69,97,155,172,92,204
104,115,28,238,106,64
121,131,31,91,113,184
→ 104

924,462,81,-782
74,520,804,913
-937,23,645,-765
→ 74

5282,5510,7397,8919,7533,6931
6302,7134,4772,3042,6845,5893
8873,7942,7239,6329,5810,7063
→ 6302

45,64,57,69,62
5,60,32,39,78
69,89,67,78,58
→ 5

219,82,213,166,180,188
27,196,23,54,34,54
63,82,27,6,25,50
→ 27

195,133,61,117
131,121,94,132
161,163,110,109
→ 131

4373,6897,3031,3073,3473,3193,2908
3732,7110,3013,2996,6493,7398,2953
3565,8510,2949,3106,9174,6416,2948
→ 3732

8889,3254,9646,9755,3920,3830,9050
2747,3020,4059,3114,9078,8913,3592
9479,4084,8979,9317,7443,8181,9868
→ 2747
---
[9, 2, -6, -21, 27, -19, -35] value -6

[[4, -19, -11, 34],
 [17, -15, -11, 0],
 [-8, -14, 6, -11]] value 6

[42, 13, 22, -19, -17] value 22

[[22, 2, 12, -20, 11],
 [-12, -17, -36, -15, 11]] value -36

[34, 27, -37, -29, 36, -16] value -37

[[-34, 22, -27, -26],
 [-34, 27, -26, -23],
 [-36, 19, -26, -29]] value -26
---
[[-12,-10,33,8,-29,-6,37],
[0,0,-1,0,1,0,-1]] => 0

[[34,19,39,18,12,-29,-8],
[31,19,35,21,17,-12,2]] => 19

[[1,7,7,16,12,1,-2],
[20,0,0,-34,-21,21,28]] => 0

[[-2,11,-13,0],
[40,29,-27,33]] => 29

[[18,3,-4,-12,17,0],
[-33,-4,0,-7,-19,5]] => -4

[[-26,14,30,-3,-18,-8,3],
[23,8,-39,35,3,-9,-38]] => 8

[[-12,0,32,8],
[40,-23,0,-19]] => -23

[[2,-6,-23,-3],
[-26,31,34,22]] => 31

[[-23,-22,0,7,-23],
[-20,-23,14,2,-39]] => -23
---
[-31  36 -10 -22  -1   9  43] gives 43
[-10 -32  26  16  39  33] gives 33
[39 32 25 18] gives 18
[-43 -15  30  42] gives 42
[ 30  42 -25  -3  14] gives 14
[ 14  14 -11  18 -35 -22] gives -22
---
-5	43	21	39 ans = -5
-14	-21	-33	-14	-5	-3 ans = -14
6	33	-5	6	-18 ans = 6
45	-19	42	12	-30	3	-13 ans = 45
17	1	32	-23	18	-23	15 ans = 17
-30	-11	37	-7	0 ans = -30
-9	-30	33	-31 ans = -9
---
[[-30, -36, 29, -1, 2, -30], [24, -18, 29, -4, -24, 9], [25, -19, -29, -2, 21, 19]]	9
[[1, -27, -39, 30, -4, -28], [-25, 4, 22, 20, 33, -12], [20, -24, -38, -23, 17, 31]]	-12
[[15, -29, 8, -7, 7, -37, 22], [-2, 9, 9, 4, 5, -2, 2], [-5, -21, -2, 0, -13, -9, -19]]	2
[[17, -8, -34, -3, -28], [-2, 2, -44, -9, 5], [-30, 15, 26, -18, 19]]	5
[[-27, -21, -18, 20], [-6, -29, -30, -10], [13, 33, 34, 8]]	-10
[[-19, -3, -34, -29, 9], [-22, 29, 1, -9, 13], [28, -35, 3, -5, 15]]	13
[[2, 5, 12, 20], [-12, -42, -3, -1], [-19, 8, -2, 6]]	-1
[[43, -1, -25, 10, 26, 28, -36], [22, 17, 7, 3, 12, 17, -7], [22, 12, 0, 3, 11, 16, -12]]	-7
[[2, 4, 16, -11, 22, -10], [-15, 40, 3, 39, -16, 33], [21, 13, 10, -21, -19, -23]]	33
---
[24, -39, -9, -35, -12] value -12
[[4, 26, 17, 11, 7, 11], [-5, -12, 25, 38, 21, 9], [-3, 1, -12, -15, 15, -21]] value 7
[-43, -15, -36, -24, -20] value -20
[-13, 17, -12, 32, -43, 6] value -43
[44, -21, 34, -32, -8, -38, 19] value -8
[[11, 12, -4, 29], [8, 32, -2, -6]] value 8
[-8, -5, -17, 6, -25, 33, -7] value -25
[[-2, 7, -5, 34], [-1, 12, 43, -10]] value -1
---
[-6, -11, 33, -29, -19, 38] Out: -11
[-12, 35, 5, -29] Out: 35
[-5, 3, 14, 33, -2, 6, -5] Out: 3
[-41, 17, -38, 43] Out: 17
[-11, -12, 10, -41, -27, 5] Out: -12
[-15, -2, 0, -36] Out: -2
[-19, -4, -17, -2, 28, 16, 37] Out: -4
---
  22    23    -5    26    24    24    18    20    -4    -6     0    21    19
 865   880    -5   866   884   878   853   837  -860  -870  -821   874   844
 488   497    -5   489   499   496   481   472  -485  -491  -462   493   476
 -93   -95    -5   -95   -96   -95   -91   -90    72    74    67   -94   -90
 740   753    -5   740   756   751   730   716  -741  -750  -708   748   722
 -93   -96    -5   -98   -97   -97   -88   -89    47    50    39   -93   -88
-> 722

5  5  7  5  6  3  4  7  7  7  5  6  5
3  5  4  3  6  2  3  4  5  4  7  3  3
8  5  6  8  3  7  6  6  7  6  4  8  8
5  5  4  3  5  7  3  4  2  4  3  2  3
6  5  6  6  5  7  7  6  5  6  4  6  6
5  5  6  3  6  5  3  6  5  6  3  3  3
7  5  4  5  4  3  1  4  6  5  3  5  6
-> 3

-206  -223  -327   -41     3   392   161    58   369   -19  -566
-545   -85  -426    46  -706  -409   161   150   230  -120  -301
-375   -51  -278   133  -909  -910    51    58  -188  -120  -195
 -36  -258   -30  -475  -200  -609  -721  -590  -884  -423    17
 133  -292    19  -388   206  -109  -610  -590  -884  -271  -142
-715  -292  -525  -388  -402    92   -59   -35   509  -271  -195
-206  -395  -129  -735   104  -109  -831  -682  -606  -523    17
-630  -430  -426  -648     3   292  -500  -405   230  -423   -89
-291   -51  -327   220  -706  -509   272   243    91   -19  -354
 133  -327    19  -475   206    -8  -610  -590  -884  -271  -142
-630  -361  -327  -648  -402  -409  -721  -497  -188  -624   176
-> -142

72  70  25  54  23  53  78  41  66  63  48  65  83  46
63  73  27  54  32  58  78  52  77  55  47  62  85  47
65  75  25  55  24  59  80  48  77  58  51  63  86  46
61  74  24  55  36  61  78  55  70  53  46  61  85  45
68  75  28  57  27  56  78  45  62  60  47  64  84  46
97  62  24  41  39  47  68  23  60  75  29  71  73  43
82  63  26  40  48  54  69  39  65  64  31  66  76  42
-> 43

89  88  99  69  45  85
54  32  41  43  53  34
47  40  43  50  29  53
55  36  40  46  47  37
17  39  80  17  64  36
37  43  56  38  49  43
-> 36

545  473  393  330  327  496  438
575  438  476  561  549  407  467
128  248  199  218  193  834  198
510  305  304  433  398  579  306
522  492  556  632  630  418  529
287  529  519  419  441  553  503
434  346  452  640  615  516  397
423  323  450  674  644  529  387
-> 397
---
[94 51 18 24 39] Answer: 39
[  7 368 462 479 833 672  18] Answer: 18
[  3  45  36  62  98  83 214] Answer: 214
[  0 -28  -6  46 -36  35   6] Answer: 6
[125  91 159 213  27] Answer: 27
[8394 2007 7029 7266] Answer: 7266
[-41  45  -1 -11 -24 -29] Answer: -29
---
[[-12  -5 -15 -19]
 [-15 -26 -37 -35]
 [-10  29  -6  -4]] gives -19

[[-7 -6  4 -5 -1]
 [10 39 15 15 -8]
 [ 4 42 10  9  2]] gives -1

[[-17 -11  -5 -19]
 [ -9 -34   7  -9]
 [-35   1 -22  20]] gives -19

[[ -1   2   6  -4]
 [ -1  43  13  -8]
 [ -2   5  10 -10]] gives -4

[[ 29 -10 -27  25  23  24]
 [ 39  37 -29 -29 -24 -30]
 [ 20 -27  19   6  10   5]] gives 24

[[ -1   9   0 -11  38 -38   1]
 [ -1   6   0 -12  35 -38   0]
 [ 12  15  -8 -25  32 -40   5]] gives 1

[[ 12  19 -18   2]
 [ 13  19 -18  36]
 [ 13  19 -18 -22]] gives 2

[[ 24 -15  27  11]
 [ 21 -11  14  18]
 [ 34 -10  37  33]] gives 11

[[-11 -40 -10  -9   4  10]
 [  8  -9 -15 -13   5  17]
 [ -5 -16   4  -9  15   4]] gives 10
---
4392,3111,3463,8072 Out: 8072, 4392

33,-23,-33,5,6,-20,-12 Out: 33, 6

14,773,-669,-849,-192 Out: 773, 14

28,25,37,-19,-1,34,-40 Out: 37, 34

75,19,38,32
84,43,37,23
74,13,39,45
Out: 84, 75

77,12,70,53,56 Out: 77, 70

-87,-612,988,-299,-982 Out: 988, -87

4,21,59,91,11 Out: 91, 59

653,573,773,151,866,646
531,581,853,540,651,450
Out: 866, 853

651,403,-295,-814,-785 Out: 651, 403
---
[[40,-7,26,-36],
[-39,23,-20,35]] --> 23

[25,-28,21,4,14,17,45] --> 14

[-9,-14,34,-8,-2,10,6] --> -2

[[38,-39,3,-33],
[38,-40,5,-34],
[27,43,-17,39]] --> 43

[[35,8,5,-3,4,2],
[18,9,18,0,-3,-4]] --> 0

[43,-5,9,4,-14,23] --> 4
